Below is a small trained network, with its code and all its weights. Each question gives an input and a target symbol and asks what happens when units are switched off, that is, made to give their printed mean instead of their output.

import numpy as np


def w(rows, s, z=0):
    codes = np.array(rows[::2]) - 128.0
    scale = np.full(codes.shape[1], s)
    scale[-1] = z or s
    return codes * scale


def f(y):
    return y / 2 * (1 + np.tanh(0.7978845608 * (y + 0.044715 * y**3)))


def softmax(a):
    e = np.exp(a - a.max(-1, keepdims=True))
    return e / e.sum(-1, keepdims=True)


def log_softmax(a):
    a = a - a.max(-1, keepdims=True)
    return a - np.log(np.exp(a).sum(-1, keepdims=True))


def net(x, mask):
    ids = ['Θζμξφψω'.index(c) for c in x.split()]
    T = len(ids)
    res = E[ids] + P[:T]
    u = 0
    for l in range(2):
        q, k, v = (res @ M[l].T for M in (Q, K, V))
        z = softmax(np.where(np.tri(T) > 0, q @ k.T / 2**0.5, -1e9)) @ v
        res = res + np.where(mask[u], z, O[l][:, -1]) @ O[l][:, :-1]
        u += 1
        y = f(res @ A[l][:, :-1].T + A[l][:, -1])
        res = res + np.where(mask[u : u + 12], y, B[l][:, -1]) @ B[l][:, :-1]
        u += 12
    return log_softmax(res[-1] @ U[:, :-1].T + U[:, -1])


Q, K, V, O, A, B = {}, {}, {}, {}, {}, {}
E = w([
[124,172,142],'Θ',
[108,148,99],'ζ',
[125,131,165],'μ',
[130,213,130],'ξ',
[116,252,75],'φ',
[229,62,74],'ψ',
[124,93,159],'ω',
],0.014)
P = w([
[179,1,251],'0',
[51,204,99],'1',
[64,195,144],'2',
[87,149,171],'3',
[97,152,183],'4',
[102,163,174],'5',
[119,153,212],'6',
[114,174,176],'7',
[89,171,200],'8',
[71,229,144],'9',
],0.0053)
Q[0] = w([
[116,191,122],'L0H1',
[178,123,9],'L0H1',
],0.014)
K[0] = w([
[118,106,191],'L0H1',
[4,151,106],'L0H1',
],0.015)
V[0] = w([
[215,24,254],'L0H1',
[125,203,202],'L0H1',
],0.0071)
O[0] = w([
[2,158,28,253],'L0H1',
[78,235,200,149],'L0H1',
],0.0089,0.0037)
A[0] = w([
[90,95,124,113],'L0N1',
[143,45,209,254],'L0N2',
[62,162,149,153],'L0N3',
[198,107,123,206],'L0N4',
[112,109,209,127],'L0N5',
[52,3,92,123],'L0N6',
[137,22,180,177],'L0N7',
[255,72,198,193],'L0N8',
[143,131,247,132],'L0N9',
[108,161,30,131],'L0N10',
[124,46,53,157],'L0N11',
[167,73,158,61],'L0N12',
],0.008,0.0046)
B[0] = w([
[81,99,50,140],'L0N1',
[183,153,82,207],'L0N2',
[76,254,122,252],'L0N3',
[179,64,39,167],'L0N4',
[175,145,130,135],'L0N5',
[101,103,75,202],'L0N6',
[132,190,55,164],'L0N7',
[118,111,20,219],'L0N8',
[178,138,121,161],'L0N9',
[94,67,171,227],'L0N10',
[145,22,106,167],'L0N11',
[80,101,118,120],'L0N12',
],0.006,0.0041)
Q[1] = w([
[186,64,243],'L1H1',
[198,3,255],'L1H1',
],0.0056)
K[1] = w([
[168,168,183],'L1H1',
[184,254,156],'L1H1',
],0.0069)
V[1] = w([
[144,88,2],'L1H1',
[45,147,124],'L1H1',
],0.01)
O[1] = w([
[250,209,4,246],'L1H1',
[52,65,2,177],'L1H1',
],0.0069,0.013)
A[1] = w([
[205,131,95,175],'L1N1',
[132,134,131,122],'L1N2',
[68,83,154,131],'L1N3',
[211,131,83,131],'L1N4',
[128,223,124,85],'L1N5',
[124,135,96,117],'L1N6',
[135,185,150,251],'L1N7',
[141,110,60,107],'L1N8',
[135,215,131,131],'L1N9',
[98,119,250,195],'L1N10',
[64,133,100,212],'L1N11',
[125,165,121,39],'L1N12',
],0.011,0.0032)
B[1] = w([
[29,109,144,232],'L1N1',
[135,123,121,128],'L1N2',
[50,231,196,141],'L1N3',
[40,134,163,249],'L1N4',
[128,16,164,200],'L1N5',
[167,139,132,180],'L1N6',
[168,93,164,165],'L1N7',
[146,100,134,236],'L1N8',
[148,91,163,193],'L1N9',
[207,16,253,148],'L1N10',
[201,185,111,193],'L1N11',
[107,109,195,149],'L1N12',
],0.0056,0.017)
U = w([
[58,139,158,58],'Θ',
[162,122,133,250],'ζ',
[54,193,125,41],'μ',
[73,89,173,147],'ξ',
[180,52,153,185],'φ',
[98,2,119,51],'ψ',
[189,173,68,174],'ω',
],0.0077,0.0023)

Each question gives the input, a string of symbols that net reads in full, and the target symbol t.
The units are the heads (2 rows each of Q, K, V and O) and the neurons (one row each of A and B). Each row of codes is followed by its name. A weight is (code - 128) times the scale printed after its matrix; where a second scale follows, it is the last column's (O, A, B and U).
mask holds one flag per unit, layer by layer, with each layer's heads first. A switched-off unit (its flag False) gives its mean, the last column of its rows in O or B, instead of its output. The means were averaged over made-up inputs and are rounded, as every weight is.
A unit's drop is (log p(t) with every unit on - log p(t) with that unit switched off) / (log p(t) with every unit on - log p(t) with every unit switched off).
The circuit of an input: a set's keep is (log p(t) with only the set's units on - log p(t) with every unit switched off) / (log p(t) with every unit on - log p(t) with every unit switched off). Starting from the 12 units with the biggest drops (on a tie, the unit counted first), units are removed one at a time, each time the one whose removal leaves the highest keep (on an exact tie, the one counted first), for as long as the keep stays at least 0.8.
circuit, biggest first: the units of the circuit, biggest drop first
most important unit: the unit with the biggest drop
k most important neurons: the k neurons with the biggest drops, biggest first
k most important neurons of layer l: the k neurons of layer l with the biggest drops, biggest first
drop of u: that unit's drop, to one decimal
input φ ξ ω ω ζ ξ μ ζ, target φ: 3 most important neurons -> [L1N10 L1N4 L1N1]
input ξ ω μ μ ζ, target ξ: circuit, biggest first -> [L1H1 L0H1]
input ξ ω ξ, target ξ: circuit, biggest first -> [L1H1 L0H1 L0N8]
input ψ ψ φ ω φ ω ζ Θ φ μ, target ψ: 4 most important neurons -> [L1N5 L1N1 L1N4 L0N11]
input ξ ω ω ζ Θ φ, target ξ: circuit, biggest first -> [L0H1 L1H1 L0N8]
input μ μ ω ω φ ψ μ, target ω: 3 most important neurons -> [L1N4 L1N1 L1N5]
input ψ Θ ζ ω, target ω: 2 most important neurons -> [L1N6 L0N10]
input ψ ω ψ ω ζ ω ω Θ, target ψ: most important unit -> L1N5
input ψ ζ μ ψ Θ, target ψ: 3 most important neurons -> [L1N5 L1N1 L1N4]
input ω φ ω μ ζ φ ψ, target ψ: 2 most important neurons of layer 1 -> [L1N1 L1N4]
input μ Θ ω, target μ: 2 most important neurons of layer 1 -> [L1N3 L1N5]
input ξ φ Θ, target ξ: 2 most important neurons of layer 1 -> [L1N10 L1N3]
input ω ω ξ Θ ω φ ω, target ω: drop of L0H1 -> 0.5
input ψ ξ ξ φ ψ ξ, target ψ: drop of L1N8 -> 0.1
input φ μ μ, target φ: drop of L0N3 -> 0.0
input ξ Θ μ ξ, target ξ: most important neuron -> [L1N10]
